Here are made-up things, facts about them, and rows of numbers that follow some of those facts. Name the thing behind each unnamed row.

How the things are related:
k_106	τ	c; k_119	τ	d; k_159	τ	b
k_166	τ	b; k_189	τ	e; k_196	τ	a
k_232	τ	a; k_237	τ	a; k_262	τ	b
k_264	τ	b; k_279	τ	e; k_360	τ	c
k_378	τ	d; k_39	τ	c; k_408	τ	a
k_410	τ	c; k_419	τ	c; k_439	τ	a
k_47	τ	b; k_475	τ	a; k_477	τ	a
k_484	τ	e; k_498	τ	a; k_504	τ	b
k_513	τ	a; k_52	τ	d; k_527	τ	b
k_53	τ	b; k_537	τ	c; k_579	τ	c
k_582	τ	d; k_626	τ	b; k_649	τ	b
k_659	τ	a; k_684	τ	a; k_723	τ	d
k_725	τ	b; k_762	τ	d; k_779	τ	a
k_819	τ	c; k_821	τ	e; k_915	τ	d
k_943	τ	a; k_944	τ	e; k_955	τ	c
k_961	τ	a; k_965	τ	d; k_998	τ	c
k_279	ε	k_649; k_378	ε	k_419; k_39	ε	k_513
k_439	ε	k_504; k_477	ε	k_582; k_513	ε	k_821
k_53	ε	k_684; k_579	ε	k_264; k_626	ε	k_944
k_779	ε	k_53; k_819	ε	k_39; k_821	ε	k_915
k_915	ε	k_579; k_943	ε	k_779; k_955	ε	k_378
k_106	π	461; k_119	π	583; k_159	π	740
k_166	π	461; k_189	π	461; k_196	π	461
k_232	π	583; k_237	π	583; k_262	π	461
k_264	π	583; k_279	π	583; k_360	π	583
k_378	π	461; k_39	π	583; k_408	π	740
k_410	π	583; k_419	π	583; k_439	π	740
k_47	π	583; k_475	π	461; k_477	π	583
k_484	π	583; k_498	π	740; k_504	π	583
k_513	π	740; k_52	π	583; k_527	π	461
k_53	π	583; k_537	π	583; k_579	π	583
k_582	π	583; k_626	π	740; k_649	π	461
k_659	π	583; k_684	π	740; k_723	π	740
k_725	π	583; k_762	π	583; k_779	π	740
k_819	π	461; k_821	π	583; k_915	π	461
k_943	π	583; k_944	π	740; k_955	π	740
k_961	π	461; k_965	π	740; k_998	π	461
k_159	α	f; k_166	α	j; k_189	α	h
k_196	α	h; k_237	α	f; k_262	α	f
k_279	α	j; k_360	α	l; k_378	α	g
k_408	α	f; k_410	α	f; k_419	α	h
k_439	α	h; k_47	α	g; k_477	α	h
k_484	α	f; k_504	α	l; k_513	α	g
k_52	α	j; k_53	α	f; k_537	α	n
k_579	α	m; k_582	α	f; k_626	α	g
k_649	α	k; k_659	α	g; k_684	α	m
k_725	α	i; k_762	α	n; k_779	α	i
k_819	α	f; k_821	α	l; k_943	α	k
k_944	α	h; k_955	α	g; k_961	α	f
k_965	α	f; k_998	α	h

Some rows with their names:
k_484: [ -1  13  -2 -18  12   1]
k_53: [ -7   7   2 -19  12  11]
k_915: [  8  -6  -3   6 -14 -41]
k_819: [ -4  -4 -11  -6 -14 -34]
k_504: [-4 17 21 -7 11 -8]
k_410: [ -8   1  -6 -13  17 -10]
k_943: [  8 -37  11   5  11  26]
k_39: [  3  -8   7  -3  16 -11]
k_262: [ -5  -1  -6 -12 -21 -11]
k_955: [ 18   2 -12  33  -8  23]
k_477: [-15 -18  -6 -21  12  23]
k_762: [-12  32  14  -5  16 -52]
k_537: [-14  29  14  -7  16 -41]
k_378: [ 26 -28  -7  12 -10 -22]
k_47: [ 19 -28   8   0  13  30]
k_264: [ 1 -5 14 -7 13 12]
k_626: [ 16   0  -4  24 -12  50]
k_106: [  7  -7  -1   5 -13 -34]

Name these rows:
A row may be one of the things named above.
[  1   3 -18 -19 -17 -11]  k_189
[  9 -39  14   3  10  24]  k_943
[  6  -6   7   0 -18 -13]  k_527
[-7 18 23 -6 11 -7]  k_504
[  0  19  18  -8  14 -14]  k_821
[-18  16 -23   8 -13  36]  k_439
[ 12 -43   9   3  14  36]  k_659
[ -6   3   3 -22  12   7]  k_53
[ -8  45 -25   1 -12  21]  k_944
[ 21 -31   9   0  13  31]  k_47
[ -1 -18   8   3 -20 -10]  k_475
[  7 -14  -7  29 -11  51]  k_513
[-12 -18  -9 -11 -18 -13]  k_961
[  2  34 -11  26  -6  -3]  k_723
[ 15 -21  14   1  13  21]  k_725
[-14 -13   3 -15  12  12]  k_237
[ -7  38 -22  12  -7  -6]  k_965
[ -5  -9 -15 -19  15   0]  k_419
[ 3 34 -9 25 -6 -4]  k_723
[-20  23 -11   8 -13  27]  k_408
[ -5  17  14  -1  16 -33]  k_360
[ -3  -6 -12  -7 -16 -32]  k_819
[ -9  21  -1  20 -14  28]  k_498
[ 19 -23   6   6 -17   1]  k_649
[-12 -15 -13 -15 -18  -3]  k_196
[ 13 -12  22  14  17 -14]  k_579
[-10  40 -11   7 -11  28]  k_159
[ 13 -13  20  13  18 -19]  k_579
[-12 -10  -5  -9 -18  -8]  k_961
[-13  41 -13   5 -13  30]  k_159
[  3  -8   5  -3 -17 -15]  k_527
[ -5 -15  14  -2  13  12]  k_232
[ -2  -5 -20 -13 -13 -23]  k_998

